Below are the code and all the weights of a small trained network. Each question names an input and a class and asks about switching units off, where a switched-off unit gives its printed mean instead of its output.

import numpy as np


def w(rows, s, z=0):
    codes = np.array(rows[::2]) - 128.0
    scale = np.full(codes.shape[1], s)
    scale[-1] = z or s
    return codes * scale


def norm(h):
    return h / np.sqrt((h * h).mean(-1, keepdims=True) + 1e-5)


def f(y):
    return np.maximum(y, 0)


def log_softmax(a):
    a = a - a.max(-1, keepdims=True)
    return a - np.log(np.exp(a).sum(-1, keepdims=True))


def net(x, mask):
    res = np.array(x, float).reshape(1, 8) / 4 @ E
    u = 0
    for l in range(4):
        y = f(norm(res) @ A[l][:, :-1].T + A[l][:, -1])
        res = res + np.where(mask[u : u + 15], y, B[l][:, -1]) @ B[l][:, :-1]
        u += 15
    return log_softmax(norm(res)[-1] @ U[:, :-1].T + U[:, -1])


A, B = {}, {}
E = w([
[125,121,135,139,116],'x0',
[194,46,170,28,116],'x1',
[134,153,103,96,164],'x2',
[127,121,134,138,119],'x3',
[133,172,97,94,58],'x4',
[2,127,154,93,118],'x5',
[102,43,8,119,130],'x6',
[123,109,146,152,101],'x7',
],0.0084)
A[0] = w([
[124,145,98,91,68,121],'0.n0',
[59,160,122,99,152,122],'0.n1',
[160,57,156,76,102,33],'0.n2',
[172,170,93,118,44,100],'0.n3',
[91,91,118,95,135,255],'0.n4',
[130,149,102,115,60,52],'0.n5',
[80,133,143,68,87,151],'0.n6',
[130,63,157,186,247,26],'0.n7',
[100,140,177,99,131,200],'0.n8',
[109,141,81,179,136,92],'0.n9',
[169,151,127,176,139,160],'0.n10',
[126,181,92,93,41,48],'0.n11',
[108,88,155,153,152,128],'0.n12',
[139,76,79,155,111,85],'0.n13',
[201,141,88,129,124,105],'0.n14',
],0.014,0.0039)
B[0] = w([
[128,95,129,148,190,193],'0.n0',
[187,72,156,215,90,219],'0.n1',
[229,162,98,56,148,233],'0.n2',
[112,75,163,168,236,203],'0.n3',
[193,96,70,141,109,254],'0.n4',
[109,112,128,135,200,165],'0.n5',
[152,82,151,160,112,230],'0.n6',
[86,54,168,184,248,228],'0.n7',
[202,143,179,163,117,234],'0.n8',
[164,182,58,157,127,200],'0.n9',
[159,132,174,153,62,207],'0.n10',
[82,101,164,155,245,198],'0.n11',
[173,117,129,166,181,183],'0.n12',
[180,117,53,118,104,192],'0.n13',
[113,45,169,181,40,201],'0.n14',
],0.016,0.0057)
A[1] = w([
[90,98,147,127,137,62],'1.n0',
[104,127,144,99,76,7],'1.n1',
[224,133,119,158,72,128],'1.n2',
[133,123,140,95,120,92],'1.n3',
[93,158,148,149,202,116],'1.n4',
[74,140,108,222,105,166],'1.n5',
[185,128,155,203,188,130],'1.n6',
[74,248,82,202,136,130],'1.n7',
[109,77,139,214,65,87],'1.n8',
[115,81,178,59,118,135],'1.n9',
[157,211,220,125,152,95],'1.n10',
[150,105,146,186,140,132],'1.n11',
[141,121,54,115,135,132],'1.n12',
[118,195,191,98,144,27],'1.n13',
[143,127,127,58,126,73],'1.n14',
],0.015,0.0019)
B[1] = w([
[115,127,96,100,131,133],'1.n0',
[135,110,134,116,132,128],'1.n1',
[76,181,180,90,104,200],'1.n2',
[157,134,121,125,136,131],'1.n3',
[98,82,151,132,154,151],'1.n4',
[223,126,153,88,161,169],'1.n5',
[33,133,131,88,134,248],'1.n6',
[252,171,167,128,168,148],'1.n7',
[163,80,126,29,90,184],'1.n8',
[179,117,154,148,178,139],'1.n9',
[140,112,72,242,55,165],'1.n10',
[92,113,117,76,115,205],'1.n11',
[102,159,136,209,65,150],'1.n12',
[134,111,143,221,34,134],'1.n13',
[173,182,154,131,141,135],'1.n14',
],0.019)
A[2] = w([
[171,139,183,110,154,147],'2.n0',
[122,133,4,157,109,127],'2.n1',
[97,161,146,167,132,37],'2.n2',
[206,165,195,136,204,89],'2.n3',
[16,151,112,94,130,176],'2.n4',
[113,98,157,185,201,143],'2.n5',
[145,105,126,104,94,127],'2.n6',
[73,128,120,77,122,89],'2.n7',
[73,132,125,143,211,46],'2.n8',
[111,205,119,107,73,156],'2.n9',
[122,149,150,38,114,96],'2.n10',
[200,168,140,100,173,120],'2.n11',
[126,140,170,133,155,96],'2.n12',
[70,141,94,36,88,54],'2.n13',
[115,100,132,149,160,1],'2.n14',
],0.014,0.002)
B[2] = w([
[167,151,103,154,201,229],'2.n0',
[96,123,176,253,22,164],'2.n1',
[131,118,117,157,113,141],'2.n2',
[218,122,108,206,143,215],'2.n3',
[158,207,8,142,179,197],'2.n4',
[101,40,74,89,133,236],'2.n5',
[121,151,227,118,121,210],'2.n6',
[97,194,105,108,146,194],'2.n7',
[95,73,48,78,177,202],'2.n8',
[32,113,41,156,253,180],'2.n9',
[109,204,130,86,157,254],'2.n10',
[200,171,129,202,155,196],'2.n11',
[154,92,93,138,157,173],'2.n12',
[72,227,179,82,112,207],'2.n13',
[116,91,84,99,113,175],'2.n14',
],0.015,0.0064)
A[3] = w([
[133,94,91,175,100,48],'3.n0',
[236,199,79,119,167,172],'3.n1',
[35,119,170,209,220,66],'3.n2',
[137,176,98,247,183,199],'3.n3',
[121,136,103,170,158,116],'3.n4',
[106,222,101,197,102,90],'3.n5',
[70,145,82,212,18,5],'3.n6',
[140,130,71,87,63,17],'3.n7',
[66,182,53,124,132,146],'3.n8',
[114,160,32,128,93,53],'3.n9',
[52,129,107,195,180,82],'3.n10',
[102,254,99,165,208,100],'3.n11',
[15,179,53,115,101,91],'3.n12',
[63,136,138,240,58,46],'3.n13',
[201,160,109,158,125,18],'3.n14',
],0.0095,0.0016)
B[3] = w([
[123,122,169,103,40,163],'3.n0',
[190,241,114,210,161,254],'3.n1',
[202,92,59,83,129,221],'3.n2',
[140,192,116,97,142,213],'3.n3',
[120,146,144,99,113,162],'3.n4',
[55,123,68,173,170,181],'3.n5',
[21,188,99,162,36,205],'3.n6',
[86,81,194,151,120,141],'3.n7',
[120,140,52,166,108,182],'3.n8',
[111,115,104,158,87,146],'3.n9',
[147,158,16,137,149,203],'3.n10',
[133,230,28,138,164,209],'3.n11',
[105,206,106,212,190,223],'3.n12',
[143,176,11,91,7,211],'3.n13',
[126,131,144,166,218,186],'3.n14',
],0.013,0.0046)
U = w([
[123,10,109,100,177,134],'0',
[254,155,167,156,168,78],'1',
[102,139,121,82,121,253],'2',
[87,145,208,28,102,49],'3',
[86,95,133,216,16,63],'4',
[92,132,129,100,152,172],'5',
],0.012,0.0054)

Each question gives the input, the list of numbers given to net, and the class t.
The units are the neurons (one row each of A and B). Each row of codes is followed by its name. A weight is (code - 128) times the scale printed after its matrix; where a second scale follows, it is the last column's (A, B and U).
mask holds one flag per neuron, layer by layer. A switched-off neuron (its flag False) gives its mean, the last column of its row in B, instead of its output. The means were averaged over made-up inputs and are rounded, as every weight is.
A unit's drop is (log p(t) with every unit on - log p(t) with that unit switched off) / (log p(t) with every unit on - log p(t) with every unit switched off).
The circuit of an input: a set's keep is (log p(t) with only the set's units on - log p(t) with every unit switched off) / (log p(t) with every unit on - log p(t) with every unit switched off). Starting from the 12 units with the biggest drops (on a tie, the unit counted first), units are removed one at a time, each time the one whose removal leaves the highest keep (on an exact tie, the one counted first), for as long as the keep stays at least 0.8.
units of the circuit, in order: the units of the circuit, biggest drop first
unit that matters most: the unit with the biggest drop
top k neurons: the k neurons with the biggest drops, biggest first
top k neurons in layer l: the k neurons of layer l with the biggest drops, biggest first
input [2,0,-4,0,3,-5,8,-3], class 4: units of the circuit, in order	0.n13, 1.n12, 2.n1
input [-4,2,-8,-5,1,6,-7,0], class 4: top 2 neurons	1.n10, 0.n8
input [-4,-2,-1,5,5,2,-8,0], class 4: top neuron in layer 0	0.n7
input [7,-1,-3,3,7,-6,-7,-3], class 0: top 3 neurons	0.n3, 0.n11, 1.n2
input [5,-8,1,-5,8,3,6,-1], class 0: units of the circuit, in order	0.n11, 2.n5, 1.n2
input [-5,7,6,7,3,-6,-8,-7], class 4: top 2 neurons in layer 0	0.n4, 0.n13
input [-1,-3,-8,-7,1,5,2,-4], class 3: top 2 neurons in layer 0	0.n1, 0.n2
input [-4,-8,-5,7,-2,-8,5,-3], class 1: top 4 neurons	0.n9, 1.n5, 1.n7, 0.n2
input [4,-3,-5,8,6,7,-5,0], class 3: top 3 neurons	1.n8, 0.n7, 0.n1
input [1,-5,-7,-7,-4,1,-1,2], class 1: units of the circuit, in order	0.n9, 1.n5, 2.n3
input [-2,-7,-4,-8,-2,8,-7,-4], class 3: top 3 neurons in layer 2	2.n4, 2.n11, 2.n3
input [-4,-4,1,-7,-2,-6,6,-5], class 3: top 3 neurons	0.n14, 1.n8, 0.n2
input [-2,-6,-5,3,5,2,-4,6], class 1: units of the circuit, in order	1.n5, 2.n3
input [6,5,8,2,8,8,1,-8], class 0: top 4 neurons	0.n11, 0.n0, 0.n9, 0.n5
input [-3,7,7,4,2,3,-7,3], class 1: unit that matters most	0.n2
input [-6,-8,-6,1,5,-3,-6,-7], class 1: top 2 neurons	1.n7, 0.n2
input [-5,-2,-4,2,2,7,7,-5], class 3: top 3 neurons	0.n1, 1.n8, 1.n10
input [5,-6,0,7,-4,3,-4,5], class 1: top 2 neurons	1.n7, 1.n5
input [0,-7,-7,4,2,7,3,6], class 1: units of the circuit, in order	1.n5, 1.n7, 0.n9
input [7,-7,0,4,7,5,-8,-3], class 4: units of the circuit, in order	1.n10
input [2,4,8,-5,-6,4,-1,3], class 0: top 3 neurons	0.n7, 0.n12, 1.n8
input [1,4,3,-5,2,6,-8,2], class 4: top 3 neurons	1.n10, 0.n8, 0.n14
input [4,5,8,7,-2,-7,-3,-5], class 3: top 2 neurons	0.n14, 0.n9
input [1,4,0,-5,2,8,1,6], class 3: top 2 neurons	0.n6, 0.n1
input [4,0,2,-5,0,-4,-6,3], class 4: top 2 neurons	1.n10, 0.n4
input [8,-3,-8,-4,-6,-6,-8,-3], class 4: top 4 neurons in layer 0	0.n4, 0.n10, 0.n1, 0.n13
input [1,5,-2,-2,-7,-5,-3,-5], class 0: unit that matters most	0.n7
input [-2,-8,4,7,2,0,8,7], class 1: top 2 neurons in layer 1	1.n7, 1.n5
input [-4,-1,8,4,-5,-6,8,7], class 4: top 2 neurons	0.n13, 1.n12
input [-4,7,0,3,6,2,7,3], class 1: top 4 neurons in layer 0	0.n2, 0.n9, 0.n7, 0.n1
